Below are the code and all the weights of a small trained network. Each question names an input and a target symbol and asks about switching units off, where a switched-off unit gives its printed mean instead of its output.

import numpy as np


def w(rows, s, z=0):
    codes = np.array(rows[::2]) - 128.0
    scale = np.full(codes.shape[1], s)
    scale[-1] = z or s
    return codes * scale


def f(y):
    return y / 2 * (1 + np.tanh(0.7978845608 * (y + 0.044715 * y**3)))


def softmax(a):
    e = np.exp(a - a.max(-1, keepdims=True))
    return e / e.sum(-1, keepdims=True)


def log_softmax(a):
    a = a - a.max(-1, keepdims=True)
    return a - np.log(np.exp(a).sum(-1, keepdims=True))


def net(x, mask):
    ids = ['βγηλμπσω'.index(c) for c in x.split()]
    T = len(ids)
    res = E[ids] + P[:T]
    u = 0
    for l in range(3):
        q, k, v = (res @ M[l].T for M in (Q, K, V))
        z = softmax(np.where(np.tri(T) > 0, q @ k.T / 3**0.5, -1e9)) @ v
        res = res + np.where(mask[u], z, O[l][:, -1]) @ O[l][:, :-1]
        u += 1
        y = f(res @ A[l][:, :-1].T + A[l][:, -1])
        res = res + np.where(mask[u : u + 8], y, B[l][:, -1]) @ B[l][:, :-1]
        u += 8
    return log_softmax(res[-1] @ U[:, :-1].T + U[:, -1])


Q, K, V, O, A, B = {}, {}, {}, {}, {}, {}
E = w([
[254,105,96,162,103,119,129],'β',
[176,153,152,90,131,30,135],'γ',
[96,79,176,139,106,67,160],'η',
[204,187,136,150,177,161,94],'λ',
[137,176,179,123,173,149,76],'μ',
[142,200,210,116,27,157,151],'π',
[90,151,178,142,229,55,167],'σ',
[174,82,180,199,168,174,160],'ω',
],0.015)
P = w([
[136,87,108,25,169,174,160],'0',
[131,103,118,52,180,168,163],'1',
[139,116,135,83,176,161,157],'2',
[146,124,147,105,167,147,150],'3',
[146,133,153,124,155,130,140],'4',
[143,147,165,142,150,121,125],'5',
[146,151,167,160,145,105,119],'6',
[146,159,176,174,136,94,104],'7',
[142,162,182,192,132,86,99],'8',
[144,169,184,208,121,71,84],'9',
[135,177,191,222,120,60,74],'10',
[139,185,196,229,112,41,67],'11',
[135,193,196,254,110,44,71],'12',
],0.0089)
Q[0] = w([
[188,163,254,164,144,127,150],'0.h1',
[183,139,193,138,130,141,155],'0.h1',
[126,143,92,143,98,94,135],'0.h1',
],0.0094)
K[0] = w([
[144,190,184,57,1,214,193],'0.h1',
[151,184,165,68,116,204,188],'0.h1',
[65,175,120,142,174,84,155],'0.h1',
],0.0067)
V[0] = w([
[156,43,109,126,207,108,105],'0.h1',
[131,168,114,177,160,80,161],'0.h1',
[112,196,130,152,48,183,254],'0.h1',
],0.0067)
O[0] = w([
[61,178,192,128,118,136,254,76],'0.h1',
[152,126,130,113,177,108,165,101],'0.h1',
[126,43,109,114,138,116,4,252],'0.h1',
],0.0078,0.0029)
A[0] = w([
[110,45,80,156,115,159,99,100],'0.n1',
[128,49,56,57,125,203,161,60],'0.n2',
[166,195,7,184,39,186,248,28],'0.n3',
[1,216,194,172,162,169,172,188],'0.n4',
[168,184,85,169,31,173,169,3],'0.n5',
[138,175,65,170,83,124,70,62],'0.n6',
[94,91,130,21,46,40,151,170],'0.n7',
[125,114,130,14,205,90,61,83],'0.n8',
],0.0063,0.0026)
B[0] = w([
[241,120,106,113,156,133,148,163],'0.n1',
[136,101,113,79,135,164,168,114],'0.n2',
[158,79,119,136,134,38,113,136],'0.n3',
[169,152,255,63,139,147,151,253],'0.n4',
[150,61,112,114,210,87,126,115],'0.n5',
[137,126,153,97,145,131,23,162],'0.n6',
[137,161,108,190,68,187,197,149],'0.n7',
[151,200,75,123,139,104,132,178],'0.n8',
],0.0071,0.0042)
Q[1] = w([
[200,151,197,122,146,134,78],'1.h1',
[55,242,188,84,147,227,166],'1.h1',
[79,159,2,108,154,100,131],'1.h1',
],0.0086)
K[1] = w([
[131,138,191,254,113,69,137],'1.h1',
[137,116,110,2,163,193,224],'1.h1',
[115,35,58,115,92,164,114],'1.h1',
],0.0091)
V[1] = w([
[62,88,135,143,148,65,172],'1.h1',
[129,136,126,61,2,135,108],'1.h1',
[78,181,117,98,211,60,74],'1.h1',
],0.0094)
O[1] = w([
[170,65,13,231,2,99,113,80],'1.h1',
[40,73,143,133,253,67,5,2],'1.h1',
[150,10,140,6,39,166,130,167],'1.h1',
],0.0066,0.0058)
A[1] = w([
[88,42,86,75,144,191,30,91],'1.n1',
[212,254,45,97,148,140,102,77],'1.n2',
[178,144,4,180,116,107,82,251],'1.n3',
[109,189,203,151,167,105,135,200],'1.n4',
[135,211,83,132,163,37,140,49],'1.n5',
[38,173,153,111,140,89,170,51],'1.n6',
[143,43,92,128,50,159,111,8],'1.n7',
[135,145,108,63,103,112,217,17],'1.n8',
],0.0086,0.0031)
B[1] = w([
[190,198,140,233,84,51,224,232],'1.n1',
[45,30,75,75,127,143,167,210],'1.n2',
[97,1,50,141,103,102,167,186],'1.n3',
[97,136,39,27,182,171,98,254],'1.n4',
[190,127,121,90,94,88,122,149],'1.n5',
[91,251,81,166,56,75,199,146],'1.n6',
[158,221,86,55,169,97,98,167],'1.n7',
[175,115,123,203,80,91,71,207],'1.n8',
],0.0077,0.0072)
Q[2] = w([
[253,94,118,62,158,42,88],'2.h1',
[131,85,125,179,151,85,214],'2.h1',
[28,95,99,110,201,111,64],'2.h1',
],0.0068)
K[2] = w([
[177,106,157,119,112,114,10],'2.h1',
[120,103,144,123,112,80,154],'2.h1',
[125,126,66,173,170,141,154],'2.h1',
],0.012)
V[2] = w([
[156,230,223,188,133,111,114],'2.h1',
[253,110,122,203,165,165,145],'2.h1',
[138,36,96,44,216,37,86],'2.h1',
],0.0057)
O[2] = w([
[130,24,194,94,37,129,170,208],'2.h1',
[102,63,128,85,119,221,18,253],'2.h1',
[155,212,69,216,79,254,81,71],'2.h1',
],0.006,0.0052)
A[2] = w([
[5,149,171,87,126,123,131,93],'2.n1',
[86,169,83,65,179,56,146,83],'2.n2',
[149,142,189,119,104,90,174,2],'2.n3',
[116,102,129,152,83,127,78,137],'2.n4',
[157,110,102,172,211,53,103,106],'2.n5',
[136,74,116,126,95,119,177,76],'2.n6',
[113,125,206,157,186,169,119,125],'2.n7',
[191,164,133,133,105,192,64,165],'2.n8',
],0.011,0.0074)
B[2] = w([
[179,221,157,236,118,201,112,161],'2.n1',
[98,133,128,74,11,255,97,185],'2.n2',
[97,99,60,156,172,153,81,225],'2.n3',
[131,95,84,144,208,188,173,185],'2.n4',
[210,216,164,151,81,199,102,187],'2.n5',
[125,159,197,142,124,112,27,225],'2.n6',
[164,179,83,44,167,50,154,170],'2.n7',
[16,126,129,126,119,48,162,254],'2.n8',
],0.0079,0.0087)
U = w([
[203,100,47,207,149,184,129,129],'β',
[160,147,43,78,39,71,168,3],'γ',
[86,166,162,248,86,115,199,164],'η',
[30,46,56,90,193,200,73,149],'λ',
[171,221,157,108,168,147,2,29],'μ',
[35,157,113,153,187,96,51,154],'π',
[157,84,190,107,95,98,99,183],'σ',
[137,124,151,108,192,104,233,160],'ω',
],0.006,0.0054)

Each question gives the input, a string of symbols that net reads in full, and the target symbol t.
The units are the heads (3 rows each of Q, K, V and O) and the neurons (one row each of A and B). Each row of codes is followed by its name. A weight is (code - 128) times the scale printed after its matrix; where a second scale follows, it is the last column's (O, A, B and U).
mask holds one flag per unit, layer by layer, with each layer's heads first. A switched-off unit (its flag False) gives its mean, the last column of its rows in O or B, instead of its output. The means were averaged over made-up inputs and are rounded, as every weight is.
A unit's drop is (log p(t) with every unit on - log p(t) with that unit switched off) / (log p(t) with every unit on - log p(t) with every unit switched off).
The circuit of an input: a set's keep is (log p(t) with only the set's units on - log p(t) with every unit switched off) / (log p(t) with every unit on - log p(t) with every unit switched off). Starting from the 12 units with the biggest drops (on a tie, the unit counted first), units are removed one at a time, each time the one whose removal leaves the highest keep (on an exact tie, the one counted first), for as long as the keep stays at least 0.8.
units of the circuit, in order: the units of the circuit, biggest drop first
unit that matters most: the unit with the biggest drop
k most important neurons: the k neurons with the biggest drops, biggest first
k most important neurons of layer l: the k neurons of layer l with the biggest drops, biggest first
input λ σ ω σ σ π, target γ: units of the circuit, in order -> (1.n7; 1.h1)
input σ η σ μ β β η π σ, target μ: units of the circuit, in order -> (0.h1; 2.n5)
input ω β ω γ β β σ, target σ: 3 most important neurons -> (0.n4; 1.n8; 2.n6)
input ω β μ μ ω σ μ μ β σ π, target γ: units of the circuit, in order -> (1.h1; 0.h1)
input μ ω γ ω π λ γ μ μ σ η, target γ: units of the circuit, in order -> (1.h1; 1.n7)
input β μ π σ, target μ: most important neuron of layer 0 -> (0.n8)
input ω η ω η μ π ω, target μ: units of the circuit, in order -> (1.h1; 0.h1; 2.n5)
input β β γ β π μ σ σ β ω η, target λ: units of the circuit, in order -> (0.h1; 1.n1; 2.n4)
input ω β ω λ π σ ω π η ω, target σ: 3 most important neurons -> (1.n1; 1.n4; 0.n6)
input η λ μ γ λ ω γ η η ω π σ β, target γ: units of the circuit, in order -> (1.h1; 1.n7)
input σ β β ω γ β μ γ π η λ, target β: units of the circuit, in order -> (0.h1; 1.n3; 2.n4; 2.n5)
input β μ ω ω ω η β μ λ ω π ω, target μ: units of the circuit, in order -> (1.h1; 2.n5; 0.h1)
input ω ω σ β β π ω γ η ω σ, target λ: 2 most important neurons -> (0.n8; 0.n4)
input γ η β ω λ β η γ ω η ω β, target β: unit that matters most -> 2.h1
input ω η σ λ β σ μ, target σ: units of the circuit, in order -> (1.h1; 2.h1; 1.n4; 2.n6)
input ω η μ ω β π γ, target μ: units of the circuit, in order -> (1.h1; 0.h1; 2.n5)
input η ω π ω λ ω β λ, target π: 3 most important neurons -> (2.n8; 1.n1; 0.n6)
input μ ω β λ μ η, target η: units of the circuit, in order -> (0.h1; 1.n6; 2.n1; 1.h1)
input π σ η β γ μ, target η: 2 most important neurons -> (1.n1; 0.n8)
input μ ω π μ π μ η μ, target β: most important neuron -> (1.n1)
input π η ω π, target π: 2 most important neurons -> (2.n8; 1.n4)
input ω β ω μ λ, target λ: 4 most important neurons -> (1.n4; 1.n2; 2.n2; 1.n1)
input ω γ σ σ β β ω μ β λ ω η η, target σ: 2 most important neurons -> (0.n4; 2.n6)
input ω β λ β ω β ω π β ω, target π: 2 most important neurons of layer 1 -> (1.n2; 1.n3)
